Below is a small trained network, with its code and all its weights. Each question gives an input and a class and asks what happens when units are switched off, that is, made to give their printed mean instead of their output.

import numpy as np


def w(rows, s, z=0):
    codes = np.array(rows[::2]) - 128.0
    scale = np.full(codes.shape[1], s)
    scale[-1] = z or s
    return codes * scale


def f(y):
    return np.maximum(y, 0)


def log_softmax(a):
    a = a - a.max(-1, keepdims=True)
    return a - np.log(np.exp(a).sum(-1, keepdims=True))


def net(x, mask):
    res = np.array(x, float).reshape(1, 5) / 4 @ E
    y = f(res @ A[0][:, :-1].T + A[0][:, -1])
    res = res + np.where(mask, y, B[0][:, -1]) @ B[0][:, :-1]
    return log_softmax(res[-1] @ U[:, :-1].T + U[:, -1])


A, B = {}, {}
E = w([
[225,103,218,99,227,131,147,110],'x0',
[180,198,53,53,91,87,155,75],'x1',
[146,138,205,27,148,36,71,73],'x2',
[126,13,108,96,94,130,255,45],'x3',
[191,75,149,166,64,19,153,224],'x4',
],0.0076)
A[0] = w([
[94,61,178,171,180,169,135,133,119],'neuron 0',
[132,72,137,21,77,50,151,67,244],'neuron 1',
[175,168,174,110,182,100,75,159,164],'neuron 2',
[116,177,70,110,130,169,150,95,73],'neuron 3',
[186,95,120,59,136,144,237,29,179],'neuron 4',
[44,182,7,129,91,184,126,93,181],'neuron 5',
[171,46,181,90,139,99,166,94,89],'neuron 6',
[161,88,132,230,96,111,151,254,255],'neuron 7',
[125,115,230,142,222,153,72,130,231],'neuron 8',
[170,54,175,82,124,67,149,96,148],'neuron 9',
[187,106,131,18,153,136,196,22,195],'neuron 10',
[74,218,98,69,168,145,60,49,233],'neuron 11',
[114,66,138,229,117,166,165,185,189],'neuron 12',
[136,123,44,183,56,149,190,169,101],'neuron 13',
[66,110,109,223,100,158,133,173,201],'neuron 14',
[183,166,142,96,102,45,71,166,150],'neuron 15',
[124,80,231,165,196,153,111,148,140],'neuron 16',
[157,177,138,65,189,144,97,69,138],'neuron 17',
[177,159,126,123,62,36,99,202,161],'neuron 18',
[183,185,195,113,189,104,62,171,166],'neuron 19',
],0.007,0.004)
B[0] = w([
[77,80,147,165,175,169,123,114,186],'neuron 0',
[87,77,154,27,73,75,166,61,247],'neuron 1',
[202,191,200,104,160,135,104,163,210],'neuron 2',
[109,182,79,133,143,163,144,89,172],'neuron 3',
[159,104,93,112,171,131,202,54,242],'neuron 4',
[73,187,60,150,93,179,113,102,249],'neuron 5',
[143,39,184,105,150,114,167,120,193],'neuron 6',
[172,85,109,254,127,78,160,217,253],'neuron 7',
[112,126,219,139,203,162,90,147,243],'neuron 8',
[117,47,204,89,116,96,160,119,208],'neuron 9',
[177,113,107,50,196,135,223,22,246],'neuron 10',
[90,202,119,76,115,213,69,97,255],'neuron 11',
[120,52,97,211,142,152,126,149,223],'neuron 12',
[166,89,42,170,62,114,157,148,212],'neuron 13',
[99,79,91,203,108,151,102,160,223],'neuron 14',
[153,198,171,115,88,61,108,159,205],'neuron 15',
[100,102,183,166,198,139,114,140,206],'neuron 16',
[164,146,130,40,148,170,135,92,206],'neuron 17',
[141,161,152,133,73,34,116,164,211],'neuron 18',
[209,200,205,112,172,138,93,172,230],'neuron 19',
],0.0074,0.0089)
U = w([
[138,184,42,88,152,192,192,49,88],'0',
[14,187,93,123,43,188,39,112,249],'1',
[128,135,159,53,2,15,122,127,210],'2',
[212,188,176,178,140,59,100,214,101],'3',
[86,60,178,208,202,180,95,166,113],'4',
[157,73,25,206,41,125,159,181,88],'5',
[160,29,176,58,162,111,211,70,78],'6',
[180,214,176,49,177,201,55,134,112],'7',
],0.0069,0.0015)

Each question gives the input, the list of numbers given to net, and the class t.
The units are the neurons (one row each of A and B). Each row of codes is followed by its name. A weight is (code - 128) times the scale printed after its matrix; where a second scale follows, it is the last column's (A, B and U).
mask holds one flag per neuron, in row order. A switched-off neuron (its flag False) gives its mean, the last column of its row in B, instead of its output. The means were averaged over made-up inputs and are rounded, as every weight is.
A unit's drop is (log p(t) with every unit on - log p(t) with that unit switched off) / (log p(t) with every unit on - log p(t) with every unit switched off).
The circuit of an input: a set's keep is (log p(t) with only the set's units on - log p(t) with every unit switched off) / (log p(t) with every unit on - log p(t) with every unit switched off). Starting from the 12 units with the biggest drops (on a tie, the unit counted first), units are removed one at a time, each time the one whose removal leaves the highest keep (on an exact tie, the one counted first), for as long as the keep stays at least 0.8.
units of the circuit, in order: the units of the circuit, biggest drop first
unit that matters most: the unit with the biggest drop
top k neurons: the k neurons with the biggest drops, biggest first
drop of u: that unit's drop, to one decimal
input [-6,-7,3,2,-3], class 1: units of the circuit, in order => (neuron 7; neuron 10)
input [-8,-1,2,2,7], class 5: units of the circuit, in order => (neuron 7; neuron 13)
input [8,7,-8,1,8], class 5: units of the circuit, in order => (neuron 7; neuron 13)
input [3,8,6,-3,3], class 2: top 3 neurons => (neuron 1; neuron 18; neuron 15)
input [-7,5,4,-5,-2], class 1: units of the circuit, in order => (neuron 5; neuron 10)
input [-3,-2,1,-4,-6], class 1: units of the circuit, in order => (neuron 10; neuron 5)
input [1,4,-7,-1,-2], class 5: units of the circuit, in order => (neuron 10; neuron 13; neuron 8)
input [5,-1,-4,-7,0], class 3: unit that matters most => neuron 19
input [-4,-3,-7,2,-7], class 1: top 2 neurons => (neuron 5; neuron 7)
input [-1,2,6,-2,4], class 2: drop of neuron 1 => 0.2
input [2,-8,8,-1,4], class 3: drop of neuron 19 => 0.3
input [-6,3,1,1,-2], class 1: drop of neuron 10 => 0.2
